Each row has a class, written after it.
[ 257 -483  186 -132 -648  -58  116  179  217 -131 -214 -552   93  505
 -182   25  401   25  239  -41 -246  544  197  593 -298   21  114 -650
 -146  356   51   16 -260 -330 -243  375 -590 -135 -231]
<119>
[ -87  194  -58 -189 -543   98   35  287  -50   65  145  -72  178  639
 -216  -93 -220 -213  333   91  -93  298  227  199   15  414  549 -165
  -35  147  -44  126  204 -133 -482  368 -527  271   74]
<175>
[-200  138  218  253  318  203   -8   27 -180 -396 -165 -115   14 -144
 -207  398  252  236 -152 -419 -521   91 -115 -178  590  158  -61  143
  -34  -38   51  439 -184 -159  344   80   59 -240   -6]
<187>
[  52  146   40  360  299 -118  -58 -265  -39  -37  -43   34 -145 -171
  134  433 -233 -358 -281 -279  -44 -461 -169 -342  382   49 -221   57
 -204  424  -19  184  255   12   59  -74  434   38  421]
<187>
[ 396 -297  277 -334 -521 -326  233  163 -181   40 -228  -13  280   20
   95  254 -481   29 -324  259  811 -243   18  303 -229 -376  135  -92
  -82  137   44 -269  -95   47 -418  248 -368 -228  140]
<119>
[  91 -261  -76 -387  -58  -60  116  226 -254  244  -19  317  296  350
   42  243 -538  298  -86 -123 -129 -235  179  487  402  491  -98  -87
 -254  275  164  -81 -145  -91   40  253 -472  125   25]
<107>
[-664  497  100  -19  160  326  196 -357   13 -682   16  457  -71   40
 -570  -92  369  362  494 -116 -259  479  266 -445  896  449  257   14
 -570 -331 -357  326   14   37 -185  276  302 -194  225]
<139>
[ -35  270  -15  373 -411  230  130  171 -237  421  267   38  -72  547
   66  150 -162 -195  565   75 -492  -76  108  149  369  511  397 -143
 -107  124   71  680  232 -271   33  223 -264  411  280]
<59>
[ 234   31  -80    6 -585   47 -261   -6   63   99  317 -439  261  746
 -109 -569  486 -402 -139  436    4  537  -78   23 -414 -126   70  -48
   29   77   70 -209  424  354   13  150 -175   -6 -342]
<149>
[ 172 -636   24 -339 -643 -383 -121  -74  -87 -257  -76 -256  448  815
 -140  556 -300 -344  -78  130 -504 -228  127  151   38 -170 -138 -357
 -271  809  151 -144  417   18  218  345 -371  244   15]
<39>
[-501  186 -223  133  231  385  247   11  235 -321   71  -56  -34 -379
 -140  136  349  485  164 -300 -698   14   14 -145  526  338   78  143
 -530   77   35  153  269  197  225  101  410  -47  206]
<142>
[ 360 -127 -568  464   -6 -266   46  -80  166  404  468  249  -88  -12
  259 -211 -562 -368  421  -42 -492 -714 -241   76 -133  311  147 -278
 -105  463 -114 -276  363   40   57   21  149  300  146]
<147>
[ 207   92 -292   21 -226   95 -185 -211  429 -294   87 -102 -244 -211
 -391  270  520  256   84  112 -155  508 -199  -23   89  -69   26   18
 -305  132  150 -155   95  247  357  -11  844 -284  -92]
<142>
[  34  257 -113  108 -122  136 -145    8  297  142  112 -326   55   30
   88 -196  328  111 -410  156  -43  347  247  -49 -437  -29  396 -201
  156  -31    7  160  109  -45 -437  -53   64   36 -124]
<139>
[ 276   94 -316  472   58   71 -115  -59  320 -218 -127 -790 -316 -292
 -117  275  449 -363  287  -62   23  157 -351  172 -183 -254  228 -224
   29  -11 -232  224 -234  -75 -162 -203  572  -46 -211]
<59>
[-152  148  224  309  281  219  -18   51 -239 -339 -108 -100  -40  -95
 -277  346  237  117 -108 -362 -608  119 -143 -202  448  184  -60  134
  -25  -56   34  468 -173 -233  478  113    5 -223   31]
<142>
[-196  200  226  253  342  203   19   15 -204 -366 -200  -26  -14 -115
 -210  352  224  218  -67 -389 -577  154 -104 -230  452  178  -16  124
  -19  -29  -10  424 -170 -190  316   88  -50 -198   20]
<147>
[ 316 -279   68 -131 -214 -182 -176 -119   19  129  370 -135  356  270
 -113 -190  295 -187 -585  445  350  202 -185  -26 -741 -252 -232  119
   62  401    6 -254  380  -12  377 -115   34   43 -210]
<149>
[  57  -47   93  -74  153  -47   68  -81  236 -255 -273 -364   20 -107
  111  139  -18 -151  -37 -117  293   63 -177  126   36 -221   44  -90
  -58  -69 -325 -247  -14    4    5 -245  152  -54  194]
<149>
[ 119  -93   58  354  441  178 -339   33  312 -317  -63 -282  106 -148
   59   33  290 -535 -467 -182 -674  162 -353 -228 -161   29  -31  158
   82  712  138  263  308   50  894  145  360   70 -405]
<139>
[ 384  125  -37   77  267 -147 -251 -480  398 -337 -209 -333 -366 -763
 -277    1  -25   32 -133 -175  409   75 -281 -370  -89 -575   31  -78
  151    1 -246 -234 -221  -86  -32 -513  732 -140  254]
<149>
[  89   96 -158  -48  287   51 -125 -454  156 -319 -388 -899 -159 -269
 -418 -401  195 -437  619  137  445   46 -332 -308 -148 -492  244 -422
 -110 -338 -301    4  378  197  -12 -233  544 -150  239]
<119>
[-211 -356  148  323  478  201   29   16  345 -433 -256  -21  329 -349
  170  373 -434  219  116 -346 -575 -404 -174  162  -33  152 -315   41
  140  -12  -92 -139  -38   11  784 -388 -175  123  139]
<39>
[ 414   42 -349  190  230 -273  166  -74  104   36 -345 -732 -347 -380
  139  456   84 -259  398   46   47 -119 -374  165 -174 -286   59 -407
   80 -146  -48   24 -474   81 -229  -55  501 -270  120]
<142>
[-137  131  171  243  406  295  -20   -7 -225 -390 -121 -124  -71 -160
 -279  222  291   86   15 -367 -566  161 -211 -143  491  124  -31   88
  -41 -106   30  413  -96 -145  392  116  125 -206  -21]
<39>
[ 316  153  -43  378  165  -24 -105 -127 -164  -11 -108    0  268  -59
  272  310 -243  -61 -298   68   11 -341 -187 -105  336 -138  -14 -154
 -187  -12  -62   96 -121  -27   70   69  -35   67  -18]
<147>
[ 161 -148  348 -518 -567  -60   73   67 -336  510   68  112  441  656
   72  -60  -75  114 -126  442  648  354    2   57 -476  110  174  104
   96   75  116  -33  275   94   56  140 -657 -176  -13]
<59>
[  70 -138 -302  188  254  -26  361  236   98  286   35  272 -208 -591
  310 -121 -229  145  545 -228 -550 -293  -58  -19  100  667  260 -227
 -255  266  110  277  -18 -336  -47  -37  339  -92  625]
<139>
[-236  162  229  226  344  206   -4   -6 -139 -394 -233  -33   -1 -123
 -169  319  212  267 -100 -414 -584  163  -81 -208  482  200    7   88
   47  -44    9  426 -206 -179  308   67  -31 -208   14]
<187>
[ -15   30 -113  -87 -252 -149  370  194  432 -250 -126  -45   -3  150
  275  145 -321   98  313 -222 -407  -55  172  403  594  185  396 -346
 -347  483 -114 -222 -187   -9 -253  361  -74  221  125]
<107>
[ 276   76   59  495  248  -23  -86 -168  -78 -184 -106 -365 -410 -189
 -198  105   81 -637   34  -28  290 -281 -555 -219  244 -351   20 -341
 -309   23 -229  237   43  -31  -83  178  529 -149   61]
<147>
[  85  137 -136  378   74  -18   64  -19  313 -158   57 -275 -274 -225
 -103  124   88 -176  375   54 -672  127 -402 -145 -331 -103  199 -197
  -36  -49  -12  -62   33  150   18   17  427    2  334]
<119>
[-136 -543  134 -242   65  -95 -246  -43 -107 -133 -200  351  -53  444
   14 -485  163  187 -266  158 -247  256  -70 -132 -120 -207 -450  -10
  -48  202  265 -116  -56   34  299   80 -198  -15 -134]
<175>
[-154  128  163  311  336  263    1   70 -189 -461 -165 -110  148 -141
 -229  331  253  166 -106 -439 -691  120  -98  -99  477  171   36   72
   -8  -87   58  455  -80 -212  354  146    0 -240  -60]
<119>
[ 434 -449  -24 -193 -291   -1 -426   68  581  -28  173 -138  420  392
   74  271 -116  163 -242  336 -334  377  356  375 -468  198  313 -115
 -220  450  -16 -169 -432 -270  116   53 -292  278 -485]
<175>
[  89  158   10  229  384 -224 -261 -351  656 -483 -366 -415 -412 -211
  -93  483   77 -245 -159 -352   18   69 -235 -225  293 -312  -42 -336
   27  226 -346 -173 -369   -7   72 -210  656  -78  -46]
<175>
[-233 -244  147   65  253  103 -172  224  291  -49 -120 -317 -219 -134
   37 -319  263  154  202   17 -453  142  -80 -309 -558  -46  -19  119
   24  175  327  143   43    7  150 -294   61   21  -36]
<175>
[-184  111  193  297  361  249  -56   -4 -124 -444 -195  -50   29 -151
 -176  339  247   93  -79 -441 -659  137 -145 -149  415  178  -11  110
   -4   37   16  429 -129 -211  555   82   43 -187  -52]
<39>
[ 488  392 -198  668 -169  -94  -69 -149 -134  186  107 -458 -113    3
 -258  389  -55 -331   -9   26  -76 -188 -376 -183  390  -23  221 -466
 -267  -78 -246  152  103  -74 -250  195  143  -10  347]
<142>
[-522  205   43    4 -360  238   37 -201  101 -341 -286  546  257 -276
   33 -104  -61  682   37  -80  592  333  142 -309 -163 -296  149  396
  138 -443  194  -13  389  405 -473 -289  -56 -219  305]
<39>
[ -10 -143 -212  312  119   35 -149   92   -1 -103  197  330   44 -238
  205 -461  388   70 -625   -8 -160 -110  -80 -130  -19 -199 -314  351
  114  132  225   37   61  183  386 -108  350  -89 -449]
<175>
[ 321  195 -453  344 -481  -19   45  501  352  488  528 -525  456  111
  105  -42   17  -21 -116  244  385 -348  221  813 -103  335  261 -508
 -242 -189 -203 -221 -317 -341  125   34 -285  269 -482]
<142>
[  -8  381   53  -98  201   31   32 -136  424  139  197 -238 -134   27
  231 -178  585 -129 -500   54  217  358  -66 -251 -268  -14  237 -120
   -3  246 -334  -32   68  248 -129 -308  469   48 -332]
<139>
[-296 -219  -13 -510 -141 -301  148 -210  468 -224    8 -589  412  402
  -71  342   24  492  188  334 -446  -90  443 -145   -8  113 -184 -246
 -451  291  155 -320   70  389   81  -58   78  -33  286]
<187>
[  77 -244  -44  -85 -115   -2  289  254 -139  584  876  485 -270 -619
  -93 -491 -287   65  152  194  661 -482  140  330 -418  -95  -94  504
 -191 -509   30 -259   49 -170 -157 -317  341  151  358]
<119>
[ 346  272 -236  249  111   74  284   88 -528  397  312    0  -43 -429
  213  201  284  -64 -362  -68  236 -161 -499   -1  623  -33 -228  121
 -244 -407  -20   61 -258  144 -200  130  419 -308  204]
<149>
[ 115   39 -174  337  -93 -252  110  -97 -150   61  246 -495 -236  246
 -184  220 -171 -672  270   -1 -154 -499 -474  -74  347 -126  -67 -257
 -274  216  -82  -41  471  177  -17  258  373   72  479]
<187>
[ 226 -409  169  121   48  108 -195  114  210 -202   34  117    3 -250
 -158 -377  287  -61    2  -87 -827  257  -77 -217   69   27 -243  131
   14  395  250    1  118   -2  800  111   39   48 -323]
<149>
[-194  188  181  243  376  254    0   87 -232 -322 -192  -51  -19  -73
 -218  327  305  192 -110 -360 -575  163 -144 -156  585  219  -34   92
  -97  -38   31  451 -139 -188  403  138   -9 -154  -53]
<175>
[-153  117  177  311  344  239    1   32 -216 -377 -209  -40   17 -253
 -200  300  257  232 -110 -436 -548   91  -94 -155  507  160  -36  124
  -67  -77   47  457 -196 -182  361   71   19 -254   -4]
<39>
[  52  -24  119  170  390 -156  -60 -244  -25 -317 -236 -235 -269 -336
 -270 -113  242 -351    1 -154  411  -48 -283 -448  -58 -385  -53  -84
   72   47 -261  137   81   64 -310 -203  382 -189 -122]
<39>
[-215  215  141  228  283  256    7   17 -186 -337  -63 -129    2  -47
 -191  303  350  120 -171 -351 -507  188 -149  -96  452  205  -16  154
  -48  -67   -5  424 -196 -104  379  119   93 -215  -48]
<187>
[ -41   53  -68  261  -46  190  -12 -203  226 -214  211 -398   22  -78
 -405  234  161  104  202 -287 -656  317 -391   19  -76  114  -88  174
   42  182   71   -3  127  142  794  -27  196  -45  314]
<187>
[-253  -45 -338 -245  564 -121  346  210  466  -93  140  117  331 -266
  170  379 -108  734 -295    4 -860 -243  460  242  253  654  -81  -56
 -364  143   33 -277 -287  195   15  105  228   70   29]
<187>
[ 443  -80 -373  130  106 -259   19 -111  157  739  207   14 -149  -29
  488  165 -195  151 -129  236 -131 -415  -52  163 -141  135  -14  -93
  -97  392   35  -97 -202   92  179 -151  212  210   30]
<175>
[ 234  226   -2   90 -172  172 -104  -79  488 -147  -31  140  -15  -84
   59  208  146   99 -323 -158  233  397   15  335   76  -27  213 -189
  156  330 -166  -69 -130 -222  237   18  101  191 -479]
<142>
[-168  111  198  311  325  237  -71   30 -263 -388 -123  -10   24 -214
 -228  313  288   95 -120 -382 -593  105 -176 -287  487  103  -81  192
  -12  -79   56  464 -157 -154  416   87   58 -217  -60]
<39>
[ 214  369 -106  450  176 -141 -190 -221 -147  219  209    5 -402   74
  191  353  -63 -646 -258  -68  188 -126 -685  -54 -138 -209  -98  156
  313  215   64    5  181  -40  415   78  590 -121  193]
<139>
[  77 -415   83 -485  117   23  327  122  -23 -533  285  509  495 -330
  156 -447  -83   91 -150  149 -271  -92  445  191 -128 -127   40  279
 -440  181  167 -232  304   -9   88   38  188  149 -136]
<119>
[ 302  -55 -205  -52 -237 -127    2 -218 -108  526  267  161 -251   80
 -247 -260 -101  -94  385  272   43    1  -75   23 -279  194  274 -110
 -116  294  -74   36  327 -219  282  165   71  107  265]
<59>
[ -52 -214 -497  111  -84 -518   58 -146  666   24  547  200  298   21
  441 -125 -488 -388  -53 -118 -432 -545  494  163 -578   67  -76   57
  315  671   53 -511  530   65   50 -185  241  485   14]
<187>
[ 106 -484  -92   13  280  242 -379 -104 -112 -251  -27 -427  114 -160
   -8 -345  508 -724   75 -133 -445   66 -302 -301 -509  -89 -469  146
  -31  208  338  227  210  227  650 -213  383 -239 -336]
<39>
[ -58  -22  122  -41  -26   27    1  -71  333 -117  -80  407  107  -35
  150  494   44  510 -375 -466 -426  336  -84 -346  491  288  144  122
  -40  275 -150  -75   68  205 -149 -228  140 -186  171]
<119>
[-183  280   58  224   -7 -381  -47   85  103  672  -88 -143   73  344
  384  257 -111  152 -646  230  365 -388  274 -181   -2  -65  -17 -111
 -143  275   67   58  325   42 -255  -27 -239  318  169]
<139>
[  19  139  -79   87  349 -210  -26 -112  410 -175 -523 -375  -15 -417
  120  481  -40  103  -30 -357   83   22    2  -73 -208 -135  232 -219
  106   98  -28  115 -152  -36  -27 -345  303 -133   82]
<39>
[ 471  -92  127 -286   53 -169  -67 -219  225  123   96  -51  -99 -148
   19 -317  712   17 -540  152 -166  869 -135 -309 -635 -178 -106   45
  210  581  184 -123  228   49  342 -170  443 -177  -64]
<139>
[ 393  165   66 -352 -713 -355  105 -150  -51  488 -451 -274  427  882
  303  494    7  140 -531   72  667  393  435  420   81  182  242 -607
  -21  426  -41  -19 -174   -6 -613  497 -802 -265 -139]
<59>
[  72 -383  147 -553 -663  -26   82  225  192 -152  -40 -131  -11  365
 -114 -214 -314 -126  -56  116   45 -125  301  440 -139  -76  112  -69
 -242  445   90 -384  272  281  -79  164 -227  116  -18]
<149>
[-135   88  227  311  301  193   -5   41 -304 -342 -167 -111  -47 -146
 -279  352  241  146  -59 -396 -458   80 -204 -161  491   92 -151  158
    0 -114   49  415 -206 -213  408   69  -25 -265   35]
<175>
[  -6 -320  -95 -366 -194  -84  105  270   33  608  307 -117 -103   10
  194 -280  172  455 -335  476  204  -13   81  153 -741 -192  -73   40
  269 -141  181 -266  -45  146 -487 -160  -87   11  -77]
<107>
[ 159  236 -128  -90  205 -205  137 -122   30  372  251  228  -27 -213
   84 -311 -221 -133 -101 -135  462 -199   50  159  224  -23   34  -43
 -137 -171  -61 -155   34 -100  467  -36  335   68  140]
<149>
[ -62  110   99  -43  725 -282   34 -207  189  -74 -318 -576 -252 -469
  -61  310  161 -277  296   13  409 -176 -107 -374 -196 -388  -64 -218
  -30  -42 -297  -22   42 -133 -323 -402  393  183   48]
<39>
[-326 -226  348 -323  -50  226 -224  220 -192  111 -186  130  120  483
  104 -272  256  -12 -757  143  452  288 -143   37 -526  -11 -211  294
  193  248  -38  154  -55    9  249 -145 -452   75 -361]
<107>
[ 153  232 -148   54  279 -106  252   26 -201  304  233  116 -291 -229
  -48  -84  -92 -536  284  -33 -341 -100 -395 -235  345  208   37 -298
 -119 -186 -212  -66   73  -66    0  314  324   67  479]
<149>
[ 203  324  -69  422  343   21  -12  -38 -260   90 -148 -311   41  -38
  193  167   56 -498 -276  -96  276 -183 -475 -112  438  -74  -45 -190
 -465  -18  -51  215  -28  116  -53  255  222  -85  147]
<39>
[ 310 -268  222 -396 -170 -403  116  -14  245 -131  249  -24  154  295
 -186 -246 -414  -21  -68   83 -343  112  299  271 -404   29  166 -212
  133  348  125 -463  178 -290  326  236 -113  -90  325]
<119>
[ 135  -60 -141 -200 -590 -494    3   18  411  254  -99 -151  146  682
  339  650 -770 -209 -384   45  226 -395  238  489 -174   72  250 -336
  -22  608 -295 -459 -300  215 -499  193 -475  339   27]
<187>
[-161   54  218  254  384  219  -70    8 -241 -349 -152  -48  -40 -110
 -286  303  190  107 -156 -386 -546   63 -187 -206  540  131  -97   67
  -99  -52  -14  411 -164 -195  331  143   27 -185  -25]
<107>
[-105   10   13  -23 -486  159 -282 -497  665 -490  397 -100 -150  560
 -390  -40 -229 -805  307    7 -186  387 -137  -22 -467  -78  608  -28
 -115  519 -549 -128  657   -9  266  -62  422  471  318]
<149>
